Here is a tiny trained network, its code and every weight. The questions are about switching its units off for an input and a class, where a switched-off unit gives its printed mean instead of its output.

import numpy as np


def w(rows, s, z=0):
    codes = np.array(rows[::2]) - 128.0
    scale = np.full(codes.shape[1], s)
    scale[-1] = z or s
    return codes * scale


def norm(h):
    return h / np.sqrt((h * h).mean(-1, keepdims=True) + 1e-5)


def f(y):
    return np.maximum(y, 0)


def log_softmax(a):
    a = a - a.max(-1, keepdims=True)
    return a - np.log(np.exp(a).sum(-1, keepdims=True))


def net(x, mask):
    res = np.array(x, float).reshape(1, 3) / 4 @ E
    u = 0
    for l in range(3):
        y = f(norm(res) @ A[l][:, :-1].T + A[l][:, -1])
        res = res + np.where(mask[u : u + 8], y, B[l][:, -1]) @ B[l][:, :-1]
        u += 8
    return log_softmax(norm(res)[-1] @ U[:, :-1].T + U[:, -1])


A, B = {}, {}
E = w([
[208,27,80,119,141],'x0',
[115,115,2,11,115],'x1',
[192,209,139,88,59],'x2',
],0.0057)
A[0] = w([
[73,123,189,122,61,51],'L0N0',
[133,163,174,194,194,70],'L0N1',
[77,77,135,99,178,86],'L0N2',
[254,132,208,104,61,65],'L0N3',
[102,63,146,87,170,6],'L0N4',
[195,127,141,119,106,99],'L0N5',
[118,148,214,122,151,148],'L0N6',
[134,157,32,55,110,36],'L0N7',
],0.0075,0.0023)
B[0] = w([
[119,34,146,134,88,163],'L0N0',
[143,154,20,208,129,218],'L0N1',
[71,139,204,82,178,191],'L0N2',
[83,161,254,98,44,254],'L0N3',
[129,181,171,100,163,164],'L0N4',
[100,117,182,97,71,186],'L0N5',
[124,44,68,109,90,208],'L0N6',
[179,224,64,141,114,241],'L0N7',
],0.0059,0.0043)
A[1] = w([
[154,160,66,92,114,5],'L1N0',
[109,3,151,77,193,50],'L1N1',
[149,81,117,174,123,135],'L1N2',
[71,70,90,109,104,202],'L1N3',
[152,126,170,104,79,132],'L1N4',
[100,167,120,126,69,205],'L1N5',
[146,119,80,97,167,158],'L1N6',
[114,84,141,88,128,141],'L1N7',
],0.011,0.0022)
B[1] = w([
[225,252,12,135,64,214],'L1N0',
[165,254,227,171,165,225],'L1N1',
[118,111,163,167,44,191],'L1N2',
[91,177,157,72,153,204],'L1N3',
[159,94,185,71,189,226],'L1N4',
[189,82,145,92,169,255],'L1N5',
[161,195,133,216,59,198],'L1N6',
[104,219,151,182,86,164],'L1N7',
],0.006,0.005)
A[2] = w([
[104,242,115,54,114,130],'L2N0',
[198,91,90,48,137,117],'L2N1',
[186,150,192,192,201,145],'L2N2',
[91,115,180,119,167,125],'L2N3',
[67,106,163,217,223,55],'L2N4',
[110,7,190,229,5,153],'L2N5',
[110,255,99,180,107,184],'L2N6',
[92,40,26,119,193,2],'L2N7',
],0.0062,0.0032)
B[2] = w([
[89,80,81,93,188,233],'L2N0',
[77,180,122,182,194,169],'L2N1',
[118,79,88,172,119,217],'L2N2',
[116,98,78,133,114,170],'L2N3',
[211,196,133,110,107,186],'L2N4',
[73,50,2,140,91,252],'L2N5',
[139,72,107,136,112,254],'L2N6',
[76,132,75,117,156,128],'L2N7',
],0.0075,0.0055)
U = w([
[185,165,200,192,150,131],'0',
[69,204,116,156,216,109],'1',
[69,54,59,195,84,161],'2',
[166,172,176,28,137,125],'3',
[150,61,205,76,46,136],'4',
[37,99,97,45,173,105],'5',
[176,189,4,63,131,152],'6',
[136,103,123,108,154,2],'7',
],0.018,0.012)

Each question gives the input, the list of numbers given to net, and the class t.
The units are the neurons (one row each of A and B). Each row of codes is followed by its name. A weight is (code - 128) times the scale printed after its matrix; where a second scale follows, it is the last column's (A, B and U).
mask holds one flag per neuron, layer by layer. A switched-off neuron (its flag False) gives its mean, the last column of its row in B, instead of its output. The means were averaged over made-up inputs and are rounded, as every weight is.
A unit's drop is (log p(t) with every unit on - log p(t) with that unit switched off) / (log p(t) with every unit on - log p(t) with every unit switched off).
The circuit of an input: a set's keep is (log p(t) with only the set's units on - log p(t) with every unit switched off) / (log p(t) with every unit on - log p(t) with every unit switched off). Starting from the 12 units with the biggest drops (on a tie, the unit counted first), units are removed one at a time, each time the one whose removal leaves the highest keep (on an exact tie, the one counted first), for as long as the keep stays at least 0.8.
units of the circuit, in order: the units of the circuit, biggest drop first
top k neurons: the k neurons with the biggest drops, biggest first
top k neurons in layer l: the k neurons of layer l with the biggest drops, biggest first
drop of u: that unit's drop, to one decimal
input [-8,1,8], class 3: units of the circuit, in order : (L2N5, L0N1, L1N5)
input [5,0,2], class 4: units of the circuit, in order : (L0N3, L1N0)
input [-3,5,-8], class 1: units of the circuit, in order : (L1N1, L2N5)
input [7,1,4], class 3: units of the circuit, in order : (L0N3, L2N5, L1N4)
input [-1,0,7], class 3: units of the circuit, in order : (L2N5, L1N4)
input [2,-1,-2], class 0: top 2 neurons : (L1N1, L0N7)
input [7,-8,4], class 4: top 2 neurons in layer 0 : (L0N3, L0N5)
input [2,-4,-7], class 0: top 3 neurons in layer 0 : (L0N2, L0N7, L0N4)
input [2,2,8], class 3: units of the circuit, in order : (L0N3, L2N5)
input [0,0,8], class 3: top 2 neurons in layer 2 : (L2N5, L2N6)
input [8,0,-6], class 0: top neuron : (L1N1)
input [5,4,-7], class 1: top 2 neurons : (L1N1, L1N3)
input [-6,-1,-8], class 1: top 2 neurons : (L2N5, L2N4)
input [-3,-1,2], class 4: top neuron : (L1N0)
input [-1,1,-2], class 1: top 2 neurons : (L0N2, L0N7)
input [1,4,-5], class 1: top 2 neurons : (L0N2, L1N1)
input [-1,-4,4], class 4: top 3 neurons : (L0N3, L1N4, L1N5)
input [4,6,-7], class 1: top 2 neurons : (L1N1, L0N2)
input [8,-2,0], class 4: top 2 neurons in layer 0 : (L0N1, L0N2)
input [-8,-2,-6], class 2: top 2 neurons in layer 0 : (L0N1, L0N0)
input [-3,2,-4], class 1: top 2 neurons in layer 0 : (L0N7, L0N3)
input [8,-5,-7], class 0: top 2 neurons in layer 2 : (L2N4, L2N0)
input [-7,1,-4], class 5: top neuron : (L1N3)
input [-8,4,-5], class 5: drop of L1N1 : 0.1
input [-4,1,-1], class 5: drop of L1N4 : 0.0
input [0,1,-3], class 1: drop of L0N2 : 0.1
input [6,-1,-3], class 0: drop of L1N1 : 1.3
input [2,1,-6], class 1: top neuron : (L0N2)
input [-3,-6,6], class 4: top 2 neurons in layer 1 : (L1N4, L1N5)
input [-5,0,8], class 3: top 2 neurons in layer 2 : (L2N5, L2N6)
